Here is a tiny trained network, its code and every weight. The questions are about switching its units off for an input and a target symbol, where a switched-off unit gives its printed mean instead of its output.

import numpy as np


def w(rows, s, z=0):
    codes = np.array(rows[::2]) - 128.0
    scale = np.full(codes.shape[1], s)
    scale[-1] = z or s
    return codes * scale


def softmax(a):
    e = np.exp(a - a.max(-1, keepdims=True))
    return e / e.sum(-1, keepdims=True)


def log_softmax(a):
    a = a - a.max(-1, keepdims=True)
    return a - np.log(np.exp(a).sum(-1, keepdims=True))


def net(x, mask):
    ids = ['αγεζημτφω'.index(c) for c in x.split()]
    T = len(ids)
    res = E[ids] + P[:T]
    u = 0
    for l in range(3):
        r = res
        for j in range(2):
            rows = slice(2 * j, 2 * j + 2)
            q, k, v = (r @ M[l][rows].T for M in (Q, K, V))
            z = softmax(np.where(np.tri(T) > 0, q @ k.T / 2**0.5, -1e9)) @ v
            o = O[l][rows]
            res = res + np.where(mask[u + j], z, o[:, -1]) @ o[:, :-1]
        u += 2
    return log_softmax(res[-1] @ U[:, :-1].T + U[:, -1])


Q, K, V, O = {}, {}, {}, {}
E = w([
[65,216,118,131,188],'α',
[95,102,186,176,203],'γ',
[153,50,150,126,59],'ε',
[254,140,143,92,123],'ζ',
[107,161,80,183,111],'η',
[115,64,24,165,138],'μ',
[153,140,83,68,81],'τ',
[72,121,151,101,74],'φ',
[166,65,151,110,194],'ω',
],0.025)
P = w([
[45,131,124,128,116],'0',
[83,131,95,128,67],'1',
[105,120,84,115,49],'2',
[110,114,67,101,48],'3',
[100,134,35,103,33],'4',
[90,96,4,74,96],'5',
],0.0033)
Q[0] = w([
[142,3,113,100,48],'L0H1',
[131,108,243,116,173],'L0H1',
[200,81,124,140,197],'L0H2',
[131,164,58,90,59],'L0H2',
],0.016)
K[0] = w([
[204,107,140,20,58],'L0H1',
[83,107,252,110,135],'L0H1',
[106,31,12,86,159],'L0H2',
[228,168,146,118,76],'L0H2',
],0.012)
V[0] = w([
[134,165,178,254,134],'L0H1',
[132,166,53,225,124],'L0H1',
[102,192,183,196,92],'L0H2',
[122,128,177,46,162],'L0H2',
],0.0084)
O[0] = w([
[104,86,112,2,110,4],'L0H1',
[181,109,73,61,137,138],'L0H1',
[100,66,178,87,155,13],'L0H2',
[128,145,154,147,193,123],'L0H2',
],0.011,0.0037)
Q[1] = w([
[110,251,98,104,217],'L1H1',
[130,197,243,36,155],'L1H1',
[57,154,154,103,54],'L1H2',
[138,145,62,174,74],'L1H2',
],0.014)
K[1] = w([
[36,104,53,89,226],'L1H1',
[2,127,217,73,173],'L1H1',
[62,156,154,139,16],'L1H2',
[166,89,68,253,70],'L1H2',
],0.0086)
V[1] = w([
[154,168,226,46,60],'L1H1',
[64,1,117,116,179],'L1H1',
[56,178,132,150,139],'L1H2',
[163,143,217,57,141],'L1H2',
],0.0058)
O[1] = w([
[138,252,33,150,1,36],'L1H1',
[111,55,154,41,106,65],'L1H1',
[128,188,145,60,157,141],'L1H2',
[237,200,193,83,121,3],'L1H2',
],0.0046,0.0056)
Q[2] = w([
[175,34,215,65,151],'L2H1',
[2,160,122,192,189],'L2H1',
[168,123,166,119,162],'L2H2',
[106,21,67,200,157],'L2H2',
],0.0088)
K[2] = w([
[52,159,253,81,194],'L2H1',
[28,10,23,140,218],'L2H1',
[125,118,166,51,162],'L2H2',
[240,110,34,213,247],'L2H2',
],0.0061)
V[2] = w([
[88,73,91,189,156],'L2H1',
[3,143,99,129,134],'L2H1',
[174,182,192,82,104],'L2H2',
[69,186,90,144,113],'L2H2',
],0.0069)
O[2] = w([
[220,105,141,196,100,245],'L2H1',
[190,168,87,255,158,138],'L2H1',
[190,52,97,183,73,2],'L2H2',
[97,112,142,47,85,171],'L2H2',
],0.0077,0.0074)
U = w([
[81,183,151,89,170,120],'α',
[92,48,201,104,153,213],'γ',
[145,32,174,152,52,135],'ε',
[211,143,193,73,111,254],'ζ',
[122,66,88,99,113,242],'η',
[90,91,124,141,132,106],'μ',
[165,187,104,145,91,83],'τ',
[11,134,187,141,75,117],'φ',
[189,128,208,158,175,76],'ω',
],0.012,0.005)

Each question gives the input, a string of symbols that net reads in full, and the target symbol t.
The units are the heads (2 rows each of Q, K, V and O). Each row of codes is followed by its name. A weight is (code - 128) times the scale printed after its matrix; where a second scale follows, it is the last column's (O and U).
mask holds one flag per head, layer by layer. A switched-off head (its flag False) gives its mean, the last column of its rows in O, instead of its output. The means were averaged over made-up inputs and are rounded, as every weight is.
A unit's drop is (log p(t) with every unit on - log p(t) with that unit switched off) / (log p(t) with every unit on - log p(t) with every unit switched off).
The circuit of an input: a set's keep is (log p(t) with only the set's units on - log p(t) with every unit switched off) / (log p(t) with every unit on - log p(t) with every unit switched off). Starting from all 6 units, units are removed one at a time, each time the one whose removal leaves the highest keep (on an exact tie, the one counted first), for as long as the keep stays at least 0.8.
circuit, biggest first: the units of the circuit, biggest drop first
heads that matter: for each layer, one digit per head in row order, 1 if its drop is at least 0.15 and else 0, layers parted by /
drop when u is switched off: that unit's drop, to one decimal
input ε γ ζ τ, target τ: circuit, biggest first => [L1H1]
input ζ α α η φ μ, target τ: heads that matter => 00 / 00 / 10
input ω ε ζ μ τ, target ω: circuit, biggest first => [L0H1, L1H1, L0H2]
input α τ τ μ α, target ω: circuit, biggest first => [L2H1, L0H2]
input ω τ μ μ μ η, target ω: heads that matter => 00 / 10 / 10
input ζ φ ζ φ γ ω, target ω: circuit, biggest first => [L0H2, L0H1]
input ε ζ μ, target τ: circuit, biggest first => [L2H1, L1H1]
input ζ μ φ ζ γ, target τ: circuit, biggest first => [L0H2, L1H1]
input ζ μ φ, target τ: heads that matter => 00 / 11 / 10
input α α φ μ η τ, target ω: heads that matter => 10 / 10 / 10
input τ φ γ, target γ: heads that matter => 11 / 00 / 00
input η ε η ε γ, target γ: circuit, biggest first => [L0H1, L0H2]
input α φ μ ε, target φ: drop when L1H2 is switched off => 0.2
input ζ γ ε ε η, target η: drop when L2H2 is switched off => 0.1
input τ φ τ ζ μ α, target τ: drop when L0H2 is switched off => 0.0
input α ε ε η φ τ, target τ: circuit, biggest first => [L0H1]
input η τ ε μ, target ω: drop when L0H1 is switched off => 0.4
input ε μ τ η ζ, target τ: circuit, biggest first => [L0H2, L1H1]
input φ ε τ ζ μ ω, target τ: heads that matter => 01 / 10 / 10
input ε η μ ε φ, target ε: heads that matter => 10 / 11 / 10
input η μ η α, target ζ: heads that matter => 11 / 01 / 10
input φ μ ζ α ζ α, target τ: circuit, biggest first => [L2H1]
input α η φ μ φ φ, target ε: heads that matter => 11 / 11 / 11
